B, the same points and some others measured another way; then each row and its match in B
B (72 x 22)
[[ -30   38  -85  112   -2    3   89   10  168  221  107  181  100  -10
   -43   72 -156  156  -54  198 -134  121]
 [-148  128  115  -87  103   90  197  -83  147  -21  217  349   47   85
   -25  118   45  129 -136  212  -61   92]
 [ -42   60  145  141  -34  369  -55  170 -129 -272  -21  -47  -52  113
  -102 -143   76   62 -117 -296   10  247]
 [-159  -63  168  -12  215  155  287 -125 -306 -268 -415 -297  -91   87
  -294   73  190  181  -64   60 -218 -179]
 [ 111 -117 -269  259 -307  158 -533  172  -43  126   -2  -69  -75    9
  -115  -70 -426   73  -13 -138   81  321]
 [ -33  -31  -59 -130   74 -139  270 -301  233  158  220  268  141  -92
   125  188  -79  -69   -1  289  -87 -256]
 [  47   23  -17  173   27   69  292   13  123   84   67   -1  194 -117
   109  -70   -1  -53    7 -114 -156  -66]
 [ 105 -310 -289  117 -211   27 -409 -125 -223   14 -272 -341 -123  -66
  -156   36 -361  -36   83  -51   28 -117]
 [  77 -126 -187  128  -65  -55   34 -104   61  178  -25  -75  101 -130
    28   35 -211  -41   59   42 -106 -140]
 [ 118 -194 -147  181 -116   89  -82  -39 -149  -34 -204 -334   17 -113
   -27  -73 -148 -112   75 -228  -65 -143]
 [ -90  -52  179   -1  179  194  302 -118 -237 -299 -291 -253  -22   34
  -154   -2  214   35  -45  -99 -159 -203]
 [  45   80  -11  133   47    6  406  -27  272  176  222  172  276 -141
   200  -36   16  -81    3  -33 -167  -79]
 [  13 -135 -188  196  -71   34 -139   18 -123  133 -255 -210  -39   -9
  -225   47 -250  182   10   89 -131   55]
 [  66 -154  -95  -47  -87   26  -35 -217   22  -55   79   -7   39 -102
   113   33 -128 -204   33  -70   39 -222]
 [ -70   -5  227  -65   30  347   19  -51 -178 -445  -21  -44  -84  106
   -44  -73  174  -70 -106 -277   58    0]
 [ 227 -137 -267  355 -391  230 -520  228  -20   57   62 -169   18  -85
    62 -226 -377 -135   39 -467  124  268]
 [ 117 -175 -285  248 -153  -30 -146    0  -32  241 -161 -218   52 -120
   -84    2 -337   46   78    2 -114  -28]
 [ -27  -69  130 -149  115   79  317 -295  -12 -232   46   -1   69  -69
   132   51  158 -213   -6  -69  -38 -370]
 [ 114 -117 -120  244  -79   94   52   34  -49   45 -125 -243  104 -128
    14 -107 -116  -72   58 -226 -120  -75]
 [ -68  -83 -103   98   62  -31   84  -76  -77  124 -240 -121   -7    8
  -229  128 -136  222  -13  242 -197  -45]
 [ -34   42  157   36   -6  304   58   19  -49 -287   80   23    2   57
    32 -106  113  -79  -87 -278   24   61]
 [ 132 -184 -235   87 -304  115 -504  -35  -17   18  101  -21  -70  -39
    26  -27 -367 -132   18 -159  169   89]
 [  73  -36    7  -22 -125  180  -75  -98   99 -151  290  148   61  -55
   221  -73  -48 -267  -17 -264  137  -45]
 [ -79   10  157   85  177  169  388  -46 -123 -174 -198 -180   72  -11
   -87  -31  201   47  -37  -98 -210 -148]
 [ -91  170  200  137  130  239  355  118   60 -110   60  107  114   58
   -23  -77  188  113 -115 -106 -162  141]
 [ -33 -142  -83  -21 -126  160 -376  -84 -175 -138  -88  -52 -181  100
  -180   71 -209   62  -56   24   98   77]
 [-138  200  303 -179  325   11  842 -259  319  -63  350  409  287  -69
   260   84  372 -109  -80  146 -201 -303]
 [ -29   63   35 -113  134 -119  501 -287  345  157  345  368  261 -134
   254  130   49 -134  -11  215 -129 -278]
 [  53 -146 -191   81  -89  -41  -75 -114    7  138  -61  -72   31  -85
   -42   66 -245   -1   40   88  -67  -97]
 [  40   77 -154  350 -172  164 -188  310  117  235  102  107   65   32
   -93  -98 -263  216  -73  -64  -70  452]
 [ -77   -6  132   61  -14  340 -118   68 -215 -323 -123 -114 -132  135
  -184  -66   52   77 -108 -208   19  152]
 [-233  201  344 -159  300  171  532 -124   77 -226  123  302   59  125
   -45  103  335  131 -168  174 -150  -33]
 [ -24  -41  -99  185  -70  138 -179  112 -106   52 -151  -90  -68   74
  -243   12 -191  234  -63   54  -86  222]
 [ 147 -202 -192  107 -260  146 -384  -51  -74  -69   23 -143  -38  -76
    59  -80 -277 -200   40 -275  131  -20]
 [ -87    9  233 -196  190  112  439 -296   17 -292   97   95   78  -29
   120   57  257 -179  -48  -39  -60 -344]
 [ -16   86   60  -96  139  -95  542 -240  376  145  390  388  291 -139
   295   90   83 -148  -10  157 -131 -261]
 [ -70 -136   38   21  -39  276 -264  -35 -348 -323 -305 -256 -229  143
  -289    5  -40  106  -76 -114   31   62]
 [ -64  -47   41  -24  -72  243 -246  -30 -142 -243  -13   10 -154  126
  -142   16  -74   52  -95  -68   87  123]
 [-102  -56  113  -17   53  223  -22  -63 -247 -283 -211 -155 -133  116
  -218   28   59  107  -88  -43  -39   -6]
 [  26 -116   45   -3    2  160   77 -148 -123 -231  -78 -167    7  -49
    31  -34   47 -175   11 -220  -16 -221]
 [  95 -304 -289  157 -147  -35 -250 -129 -216   91 -352 -393  -70  -95
  -173   54 -339   11   95   19  -73 -177]
 [-121 -121  128  -90   30  268 -164 -123 -348 -418 -273 -201 -236  158
  -271   58   51   86  -92  -60   38  -38]
 [  -1   79  -82   19  -31  -32  117  -61  317  240  348  381  167  -50
   130   87 -150   20  -56  190  -57   65]
 [-145   15   63  -34  178    9  298 -141  -17   10 -103   50   22   42
  -160  146   42  185  -69  273 -194  -94]
 [-176  151  198  -96  179  127  321  -82  107  -88  154  302   45  100
   -52  104  152  146 -151  191 -106   50]
 [-129  -75  163  -44  127  240   90 -118 -322 -378 -317 -257 -142  110
  -245   38  155   86  -74  -59  -81 -119]
 [  81 -178 -234  119 -124  -40 -136 -101  -18  156  -87 -121   19  -93
   -50   62 -290  -10   55   65  -57  -95]
 [ 101 -126 -240  147 -289  127 -497   56    3   77  108   36  -62    2
   -29  -28 -375  -16  -17 -108  132  222]
 [ -64   69  217   -1   35  313  127    4  -47 -327   94   59    9   68
    33  -98  176  -70 -105 -255   15   48]
 [ 119 -186 -283  214 -337  179 -646  117 -137   27  -73 -160 -146   23
  -138  -61 -429   33    4 -183  134  257]
 [  79  -64 -158   15 -215   77 -304  -67  146   68  292  223   12  -31
   117   16 -287 -120  -23  -42  141   95]
 [  60   15   74   67 -114  286  -56   33   39 -221  220   78   53  -11
   158 -152   25 -201  -54 -375   99   70]
 [ -62  -57  163  -20   20  326  -45  -53 -271 -424 -158 -174 -126   96
  -127  -57  122  -28  -76 -257   35  -21]
 [ -41   85   16  214  -89  269 -155  229  -12  -31   36   74  -33  112
  -144  -79  -93  192 -118 -112  -25  385]
 [ -99   67  207  -28   49  309   58   -2  -72 -317   66   86  -51  119
   -51  -39  141   11 -131 -151   26  101]
 [-162  115  275  -21  277  175  552  -78  -36 -205  -72   28   82   47
   -74   27  315  106  -99   30 -221 -116]
 [  67 -159 -156  -36 -177   54 -287 -164   27  -14  140   67  -39  -43
    64   54 -255 -151   10  -29  118  -62]
 [  55 -213 -222   91 -246  137 -558  -18 -185  -49 -121 -153 -183   52
  -172   29 -366   31  -12  -59  115  126]
 [ -51  -67  156  -25  -15  338 -100  -50 -240 -432 -106 -150 -132  100
   -88  -70  101  -67  -76 -286   76   -8]
 [-177   39  102 -182  228  -66  405 -284  106   30   62  242   57   28
   -60  236   87  122  -78  409 -169 -200]
 [-153   75  226   32  253  163  489  -50 -107 -187 -194  -91   54   58
  -156   23  256  151  -86   27 -247 -100]
 [-173 -156  103  -93  190   99  121 -226 -392 -279 -494 -341 -194  109
  -388  169   86  206  -48  189 -167 -234]
 [  91  -57 -172  187  -76  -36  106  -16  150  238   68   14  173 -144
    86  -15 -190  -41   49   -7 -132  -53]
 [  99 -179 -262  219 -174   14 -238   10  -64  163 -148 -195   -3  -69
  -107    4 -333   43   53  -23  -57   28]
 [ -27   47 -104  236  -48   96  -28  159   58  196  -12   61   45   37
  -156    1 -179  249  -67   91 -138  276]
 [ 131 -133 -142  122 -231  185 -305    6  -43  -87   69  -94  -13  -52
    71 -110 -217 -181   12 -311  116   38]
 [  80 -233 -109   96  -75   89  -66 -138 -237 -133 -282 -383  -34  -83
   -76  -30 -108 -123   71 -193  -54 -248]
 [ -18  -64 -121   -7   22 -106  145 -195  127  187   59  115   95  -75
     9  151 -154   22    5  255 -116 -160]
 [  44  -31 -210  273 -100   12  -59  119   58  281  -70  -34   78  -45
  -123   13 -267  195   -6   84 -153  171]
 [ -77  -22   63  -18  -54  267 -212   -3 -145 -250  -10   32 -144  139
  -153    9  -39   74 -114  -72   75  153]
 [ 238 -163 -287  355 -405  231 -560  219  -31   55   55 -170   -3  -87
    56 -224 -400 -143   48 -455  138  269]
 [  81  -43 -179  278 -297  267 -537  260  -54   37   47   -7  -91   75
  -122 -118 -341  108  -59 -218  101  443]]
Rows of B count from 0, top down.

[-118  190  123  119 -132 -205  290  -14   31   46 -207 -291   -8 -344
  -63  -94 -380   13  178  -32  187  -35  120   77  -78 -117 -161   30
  -32  213 -768  227  259]
55
[ 105 -244  106  -16   88  131 -201   42   62 -168  437  234 -146 -253
  -17  191   68 -397  -98   97 -161   21 -171  -38 -118  -74 -177  -95
   -7  -70  219 -471  -10]
33
[ -15  212  -56  -38  210   26   31   34 -120  -44  323  271 -268 -201
  121   97  -67 -242  135  125  -57  167  -45  192 -219   87 -251  -92
 -257  118   41 -300 -131]
28
[-169 -251  144  121 -246   84  145  -27   93 -164 -304 -193  250   12
  -82 -222 -112 -103  112   -6   50   20  228 -236   38 -278   21  -31
   67   -3 -297   67  262]
30
[   9 -226   -9  -22   67  224 -164   75   20 -266  320  252   33  -44
   53   76  239 -342  -31  168 -213   83  -63  -65 -135  -38  -66 -166
   -4  -84  432 -429 -136]
21
[-192 -159  -15   -1  -29  231   26  -19  -85 -230 -176  172  123  302
   42 -202  117 -188  111   67  -68  246  295 -167   14 -118   20  -40
 -179 -122  241 -199    3]
25
[-229  187 -106   24  -75  -15  182  100  -75 -199 -321  -94  261  161
   58 -163  154   67  131  122   24  117  312   53  -62   68   84  -23
  -61   16  -47  114  -85]
32
[-143 -271  145  157 -261  102  164   -9  141 -151 -178 -224  264 -136
  -54 -212 -152 -147  168   35   26  -26  117 -228  -35 -301  -23 -122
  135   93 -335   78  253]
54
[-162  235  134  -14  -16 -217  218  -81 -128   52 -440  -78 -170   42
 -108 -115 -341   30   71 -143  247  174  378   68  111  -55 -118  278
 -306  -56 -591   91  276]
3
[ -49  394 -127  -87  196 -147   28  133 -154 -105   79  155 -133  -54
   74  152  150  -33  -24  131  -10  126  101  305 -145  270  -90   56
 -211  -10   67 -172 -226]
67
[ -52   70  217   40  -25 -173  148  -88   -9   84 -120  -81 -246 -265
 -125  -13 -440 -126   67 -122  186   64  122   26   16 -153 -233  163
 -188   44 -642  -14  336]
10
[-150  357 -185   24    7 -100  182  180  -58 -181  -87  -99  218  -67
  127  -18  204   83  123  208  -22   34  145  225 -200  204   30 -106
  -11  138  -30  101 -231]
0
[-130  359 -105  -78  112 -156   78  111 -161 -146 -200   55   -1  121
   32   40  164   51  -20   79   48  157  272  226  -48  222    9  126
 -200  -84    5  -49 -146]
12
[  23  300  -72  -36  242  -38   38   58 -115  -19  404  246 -306 -315
  127  158  -77 -227  128  145  -54  126 -116  275 -264  142 -283 -106
 -236  176  -11 -272 -163]
16
[ 112  399  -48  -79   99 -431  -95  277   24 -165  109 -143   24 -351
  -67  436  333   87 -346  139    4 -188  -74  412 -125  383   10  142
  142  -92  -91  -68 -226]
35
[  77  372  -60  -51  155 -278  -24  187  -22  -94  247    0 -114 -378
   22  325  140  -37 -136  144  -19  -65 -114  364 -199  282 -119   21
    0   54 -102 -139 -198]
27
[-132 -301  154  220 -307  152  225  -25  192 -120  -60 -273  278 -313
  -11 -255 -277 -187  281   68    3  -85    6 -251 -129 -381  -98 -259
  192  261 -454  129  282]
2
[ 111   27  178  -67  197  -91 -104  -45  -46   36  317  257 -488 -316
  -78  225 -259 -336  -90  -59   25  109  -92  112  -52  -34 -330  131
 -258  -63 -194 -421  144]
66
[-203 -206  125   33 -112  156  101 -101  -46 -133 -333   43   59  226
  -50 -262 -147 -168  132  -52   62  215  343 -229   96 -251  -27   57
 -185 -107 -136  -89  239]
36
[-180  476 -118 -116   56 -327   90  167 -184 -183 -530  -81  136  298
  -38   51  302  260 -164   33  122  130  459  280   84  341  162  306
 -172 -236  -56  102 -153]
59
[  18  336  -81 -183  203 -279 -172  202 -145 -218  -74  135  -61  119
  -57  322  443   36 -366   82  -18   71  189  313   26  389   80  266
 -124 -322  271 -256 -262]
46
[-124  298  102   45 -110 -346  235   34   -9    3 -404 -309   29 -169
 -121  -24 -214  138    7  -68  229  -25  261  154   24   30  -48  209
  -49   37 -691  252  207]
60
[ -63 -371  242   74 -180   63    2  -61  111 -144 -171  -95   79  -66
 -153  -97 -155 -227  -33  -77   34    7  136 -254   91 -302  -55   56
   46 -119 -255 -118  327]
58
[  97  265   37   32   36 -302   38  168   88  -53  247 -167  -64 -564
  -39  294  -22  -49 -103  108   29 -176 -184  288 -203  151 -156  -11
  121  136 -372  -28  -37]
6
[ -85 -317  241   84 -166   79   62  -96   95  -83 -142  -75   12 -107
 -124 -137 -278 -236   66  -82   59   45  130 -236   54 -330 -112   30
  -18  -31 -355  -92  351]
52
[-245  176  103  -20   85   42  258 -209 -255   99 -330  212 -363  195
    5 -291 -507 -151  313 -153  200  415  426  -27   68 -174 -252  174
 -582   17 -435  -71  290]
61
[-154  -47  189   21  -84  -36  140 -112  -49  -19 -349  -34  -93   63
 -116 -168 -307 -113   77 -130  165  165  320 -115  117 -201 -105  184
 -221  -86 -436  -20  326]
45
